Here is a tiny trained network, its code and every weight. The questions are about switching its units off for an input and a class, where a switched-off unit gives its printed mean instead of its output.

import numpy as np


def w(rows, s, z=0):
    codes = np.array(rows[::2]) - 128.0
    scale = np.full(codes.shape[1], s)
    scale[-1] = z or s
    return codes * scale


def f(y):
    return y / 2 * (1 + np.tanh(0.7978845608 * (y + 0.044715 * y**3)))


def log_softmax(a):
    a = a - a.max(-1, keepdims=True)
    return a - np.log(np.exp(a).sum(-1, keepdims=True))


def net(x, mask):
    res = np.array(x, float).reshape(1, 5) / 4 @ E
    y = f(res @ A[0][:, :-1].T + A[0][:, -1])
    res = res + np.where(mask, y, B[0][:, -1]) @ B[0][:, :-1]
    return log_softmax(res[-1] @ U[:, :-1].T + U[:, -1])


A, B = {}, {}
E = w([
[170,181,92,220,135,217,88],'x0',
[225,109,168,158,71,116,42],'x1',
[174,185,173,113,255,166,110],'x2',
[43,159,201,126,114,162,157],'x3',
[78,156,160,151,128,164,116],'x4',
],0.0086)
A[0] = w([
[169,190,183,198,61,178,101,252],'neuron 0',
[208,131,171,72,149,138,79,229],'neuron 1',
[226,199,93,186,147,143,142,162],'neuron 2',
[176,172,137,70,161,234,82,70],'neuron 3',
[98,63,158,99,42,91,161,73],'neuron 4',
[162,99,139,118,20,60,80,183],'neuron 5',
[150,142,142,185,151,195,112,7],'neuron 6',
[132,174,122,205,228,88,153,93],'neuron 7',
[54,128,179,109,130,178,12,253],'neuron 8',
[126,61,58,95,112,28,163,201],'neuron 9',
[59,102,84,85,124,39,131,186],'neuron 10',
[66,130,162,64,120,79,147,254],'neuron 11',
[136,174,100,108,195,162,146,95],'neuron 12',
[88,150,74,29,168,89,218,126],'neuron 13',
[190,127,140,112,31,38,88,191],'neuron 14',
[113,108,218,188,188,95,62,130],'neuron 15',
[45,102,109,108,113,112,81,147],'neuron 16',
[107,58,83,101,78,206,141,88],'neuron 17',
[187,134,182,89,2,100,134,235],'neuron 18',
[53,104,55,132,61,207,125,254],'neuron 19',
[233,162,163,182,181,171,162,116],'neuron 20',
],0.0078,0.002)
B[0] = w([
[116,148,120,193,27,42,96,255],'neuron 0',
[70,96,130,118,131,94,99,215],'neuron 1',
[44,180,92,110,85,149,185,221],'neuron 2',
[49,105,140,31,108,31,179,194],'neuron 3',
[152,69,79,17,111,109,118,215],'neuron 4',
[226,71,157,87,111,105,71,238],'neuron 5',
[112,119,102,106,85,134,184,179],'neuron 6',
[67,126,176,47,222,148,213,174],'neuron 7',
[95,49,76,126,118,62,107,208],'neuron 8',
[114,151,62,86,135,144,104,243],'neuron 9',
[193,197,69,71,122,55,125,231],'neuron 10',
[185,180,82,94,175,91,3,243],'neuron 11',
[133,204,127,75,150,119,212,175],'neuron 12',
[190,188,107,90,65,143,96,253],'neuron 13',
[129,20,195,159,100,111,105,237],'neuron 14',
[103,26,84,117,147,82,152,179],'neuron 15',
[157,149,106,90,35,83,92,173],'neuron 16',
[134,137,102,123,128,171,72,164],'neuron 17',
[186,24,210,112,108,148,59,227],'neuron 18',
[85,84,35,158,107,149,76,242],'neuron 19',
[108,145,75,122,94,15,204,215],'neuron 20',
],0.0055,0.0061)
U = w([
[141,173,91,65,68,75,97,143],'0',
[124,143,73,175,94,152,76,254],'1',
[176,93,161,98,93,125,51,98],'2',
[230,138,190,252,8,203,76,7],'3',
[167,209,141,42,137,134,116,87],'4',
[140,168,161,141,212,208,254,2],'5',
[147,94,156,134,168,87,45,223],'6',
],0.0069,0.002)

Each question gives the input, the list of numbers given to net, and the class t.
The units are the neurons (one row each of A and B). Each row of codes is followed by its name. A weight is (code - 128) times the scale printed after its matrix; where a second scale follows, it is the last column's (A, B and U).
mask holds one flag per neuron, in row order. A switched-off neuron (its flag False) gives its mean, the last column of its row in B, instead of its output. The means were averaged over made-up inputs and are rounded, as every weight is.
A unit's drop is (log p(t) with every unit on - log p(t) with that unit switched off) / (log p(t) with every unit on - log p(t) with every unit switched off).
The circuit of an input: a set's keep is (log p(t) with only the set's units on - log p(t) with every unit switched off) / (log p(t) with every unit on - log p(t) with every unit switched off). Starting from the 12 units with the biggest drops (on a tie, the unit counted first), units are removed one at a time, each time the one whose removal leaves the highest keep (on an exact tie, the one counted first), for as long as the keep stays at least 0.8.
circuit, biggest first: the units of the circuit, biggest drop first
unit that matters most: the unit with the biggest drop
top k neurons: the k neurons with the biggest drops, biggest first
drop when u is switched off: that unit's drop, to one decimal
input [0,5,-8,-7,-1], class 2: circuit, biggest first : neuron 5; neuron 18
input [8,4,1,3,7], class 0: circuit, biggest first : neuron 3; neuron 20
input [5,-2,8,5,7], class 5: circuit, biggest first : neuron 7; neuron 11
input [-7,5,-6,-2,-8], class 2: circuit, biggest first : neuron 18; neuron 5
input [-8,1,-7,7,0], class 2: circuit, biggest first : neuron 18
input [4,4,5,-8,-7], class 0: top 3 neurons : neuron 20; neuron 2; neuron 3
input [6,4,7,-5,1], class 0: circuit, biggest first : neuron 20; neuron 3
input [6,7,6,2,-5], class 0: circuit, biggest first : neuron 20; neuron 3
input [2,5,7,-7,-1], class 0: circuit, biggest first : neuron 20; neuron 2
input [-7,2,-6,-1,-2], class 2: circuit, biggest first : neuron 18; neuron 14
input [6,2,3,-3,5], class 0: circuit, biggest first : neuron 3; neuron 20
input [2,6,-8,6,-2], class 3: top 2 neurons : neuron 0; neuron 3
input [5,6,5,4,6], class 0: top 3 neurons : neuron 3; neuron 20; neuron 0
input [1,7,7,-4,-7], class 0: circuit, biggest first : neuron 20
input [7,0,8,8,6], class 5: top 3 neurons : neuron 7; neuron 11; neuron 12
input [-2,5,-4,8,-5], class 2: top 3 neurons : neuron 4; neuron 18; neuron 5
input [-4,1,-5,2,-8], class 2: top 2 neurons : neuron 18; neuron 14
input [-7,-2,1,-6,7], class 4: top 2 neurons : neuron 0; neuron 19
input [1,-6,3,-3,-2], class 5: drop when neuron 11 is switched off : 0.1
input [-1,6,-5,5,-8], class 2: unit that matters most : neuron 4
input [1,8,-5,4,0], class 3: drop when neuron 0 is switched off : 0.2
